Here is a tiny trained network, its code and every weight. The questions are about switching its units off for an input and a class, where a switched-off unit gives its printed mean instead of its output.

import numpy as np


def w(rows, s, z=0):
    codes = np.array(rows[::2]) - 128.0
    scale = np.full(codes.shape[1], s)
    scale[-1] = z or s
    return codes * scale


def f(y):
    return np.maximum(y, 0)


def log_softmax(a):
    a = a - a.max(-1, keepdims=True)
    return a - np.log(np.exp(a).sum(-1, keepdims=True))


def net(x, mask):
    res = np.array(x, float).reshape(1, 3) / 4 @ E
    y = f(res @ A[0][:, :-1].T + A[0][:, -1])
    res = res + np.where(mask, y, B[0][:, -1]) @ B[0][:, :-1]
    return log_softmax(res[-1] @ U[:, :-1].T + U[:, -1])


A, B = {}, {}
E = w([
[83,77,134,128,166,222,3],'x0',
[99,108,170,236,2,137,105],'x1',
[228,248,200,166,171,163,59],'x2',
],0.0085)
A[0] = w([
[153,202,232,119,173,143,81,63],'neuron 0',
[61,47,131,127,131,141,103,81],'neuron 1',
[42,22,100,80,70,95,194,191],'neuron 2',
[74,83,158,138,150,205,1,132],'neuron 3',
[91,104,120,170,162,225,83,200],'neuron 4',
[165,193,159,200,64,135,125,99],'neuron 5',
[65,66,70,126,91,98,161,253],'neuron 6',
[172,136,147,97,110,52,207,211],'neuron 7',
[118,160,140,147,99,123,84,66],'neuron 8',
[76,93,46,50,159,169,103,165],'neuron 9',
[150,106,112,123,173,135,94,32],'neuron 10',
[105,93,104,33,123,145,94,147],'neuron 11',
[205,219,192,170,200,181,98,127],'neuron 12',
[76,84,67,124,70,114,182,27],'neuron 13',
[44,66,106,166,151,120,98,83],'neuron 14',
[97,87,114,82,37,127,154,93],'neuron 15',
[62,106,189,175,42,152,114,184],'neuron 16',
[183,198,197,151,48,95,126,143],'neuron 17',
[202,208,207,166,49,93,132,126],'neuron 18',
[174,155,114,139,137,75,241,156],'neuron 19',
[219,241,129,113,137,210,76,174],'neuron 20',
[71,71,73,86,142,164,105,150],'neuron 21',
[125,78,43,77,163,159,93,130],'neuron 22',
[99,131,120,170,24,114,67,89],'neuron 23',
[74,94,120,236,63,199,135,214],'neuron 24',
[131,199,199,129,187,153,95,7],'neuron 25',
[108,100,74,29,160,171,85,120],'neuron 26',
[47,91,134,75,190,174,136,160],'neuron 27',
[210,249,181,178,39,133,146,152],'neuron 28',
[105,74,117,229,48,96,66,32],'neuron 29',
[168,119,39,86,190,136,120,203],'neuron 30',
[101,168,123,73,127,74,226,9],'neuron 31',
[133,194,136,142,171,182,114,31],'neuron 32',
[155,151,85,78,188,99,122,186],'neuron 33',
[90,84,148,131,147,209,23,31],'neuron 34',
[146,165,80,56,248,116,167,170],'neuron 35',
],0.0077,0.006)
B[0] = w([
[36,157,90,23,90,163,187,197],'neuron 0',
[176,81,175,204,135,146,102,164],'neuron 1',
[24,196,117,41,63,187,232,233],'neuron 2',
[18,146,85,12,52,198,227,221],'neuron 3',
[162,61,182,178,128,170,66,209],'neuron 4',
[214,97,169,189,206,85,81,183],'neuron 5',
[133,45,218,138,90,229,82,224],'neuron 6',
[86,195,51,81,129,106,229,219],'neuron 7',
[173,124,79,185,215,79,133,141],'neuron 8',
[212,102,164,218,119,101,90,198],'neuron 9',
[122,115,199,154,102,128,114,139],'neuron 10',
[201,125,172,186,126,110,80,174],'neuron 11',
[85,221,67,69,118,147,208,243],'neuron 12',
[148,215,11,141,201,30,214,168],'neuron 13',
[162,98,197,169,128,147,58,162],'neuron 14',
[79,159,110,66,133,108,172,167],'neuron 15',
[88,198,40,92,146,78,200,203],'neuron 16',
[195,75,202,179,155,89,53,201],'neuron 17',
[196,78,156,224,199,98,61,211],'neuron 18',
[61,174,99,68,76,152,210,211],'neuron 19',
[112,209,64,87,129,79,184,249],'neuron 20',
[183,87,142,169,177,106,64,184],'neuron 21',
[208,100,159,194,134,104,77,179],'neuron 22',
[49,162,104,2,50,172,190,172],'neuron 23',
[126,210,57,105,181,34,183,215],'neuron 24',
[33,41,198,54,37,232,130,170],'neuron 25',
[198,101,159,209,154,124,61,186],'neuron 26',
[159,103,139,176,171,77,81,187],'neuron 27',
[208,80,175,190,206,93,53,231],'neuron 28',
[50,107,135,40,14,189,161,172],'neuron 29',
[165,71,183,203,119,155,49,208],'neuron 30',
[57,57,222,48,61,240,75,166],'neuron 31',
[68,87,195,60,80,200,110,158],'neuron 32',
[68,145,125,91,77,184,184,203],'neuron 33',
[44,220,28,38,125,121,254,185],'neuron 34',
[28,176,81,67,48,184,220,234],'neuron 35',
],0.0067,0.011)
U = w([
[69,100,153,48,94,216,158,249],'0',
[99,239,36,61,183,42,208,100],'1',
[254,9,218,222,242,57,12,195],'2',
],0.0076,0.0021)

Each question gives the input, the list of numbers given to net, and the class t.
The units are the neurons (one row each of A and B). Each row of codes is followed by its name. A weight is (code - 128) times the scale printed after its matrix; where a second scale follows, it is the last column's (A, B and U).
mask holds one flag per neuron, in row order. A switched-off neuron (its flag False) gives its mean, the last column of its row in B, instead of its output. The means were averaged over made-up inputs and are rounded, as every weight is.
A unit's drop is (log p(t) with every unit on - log p(t) with that unit switched off) / (log p(t) with every unit on - log p(t) with every unit switched off).
The circuit of an input: a set's keep is (log p(t) with only the set's units on - log p(t) with every unit switched off) / (log p(t) with every unit on - log p(t) with every unit switched off). Starting from the 12 units with the biggest drops (on a tie, the unit counted first), units are removed one at a time, each time the one whose removal leaves the highest keep (on an exact tie, the one counted first), for as long as the keep stays at least 0.8.
units of the circuit, in order: the units of the circuit, biggest drop first
top k neurons: the k neurons with the biggest drops, biggest first
drop when u is switched off: that unit's drop, to one decimal
input [-7,-8,-7], class 0: units of the circuit, in order	(neuron 31)
input [2,2,1], class 1: units of the circuit, in order	(neuron 6; neuron 25)
input [-7,-2,-7], class 0: top 2 neurons	(neuron 31; neuron 6)
input [-4,0,0], class 0: top 4 neurons	(neuron 24; neuron 20; neuron 16; neuron 13)
input [-4,-1,-4], class 0: top 4 neurons	(neuron 6; neuron 31; neuron 20; neuron 24)
input [7,2,1], class 1: top 3 neurons	(neuron 34; neuron 24; neuron 6)
input [5,2,6], class 1: top 2 neurons	(neuron 20; neuron 6)
input [-2,7,-7], class 1: top 2 neurons	(neuron 13; neuron 24)
input [7,1,8], class 1: top 4 neurons	(neuron 20; neuron 34; neuron 12; neuron 6)
input [2,-8,8], class 0: top 2 neurons	(neuron 25; neuron 32)
input [-1,1,8], class 2: top 3 neurons	(neuron 28; neuron 18; neuron 17)
input [0,-7,-5], class 0: top 4 neurons	(neuron 35; neuron 2; neuron 28; neuron 18)
input [-3,-2,0], class 0: top 2 neurons	(neuron 24; neuron 20)
input [4,-7,8], class 0: units of the circuit, in order	(neuron 25)
input [7,7,8], class 1: drop when neuron 24 is switched off	0.1
input [1,-6,-5], class 2: drop when neuron 9 is switched off	0.1
input [0,5,-8], class 1: drop when neuron 15 is switched off	0.2
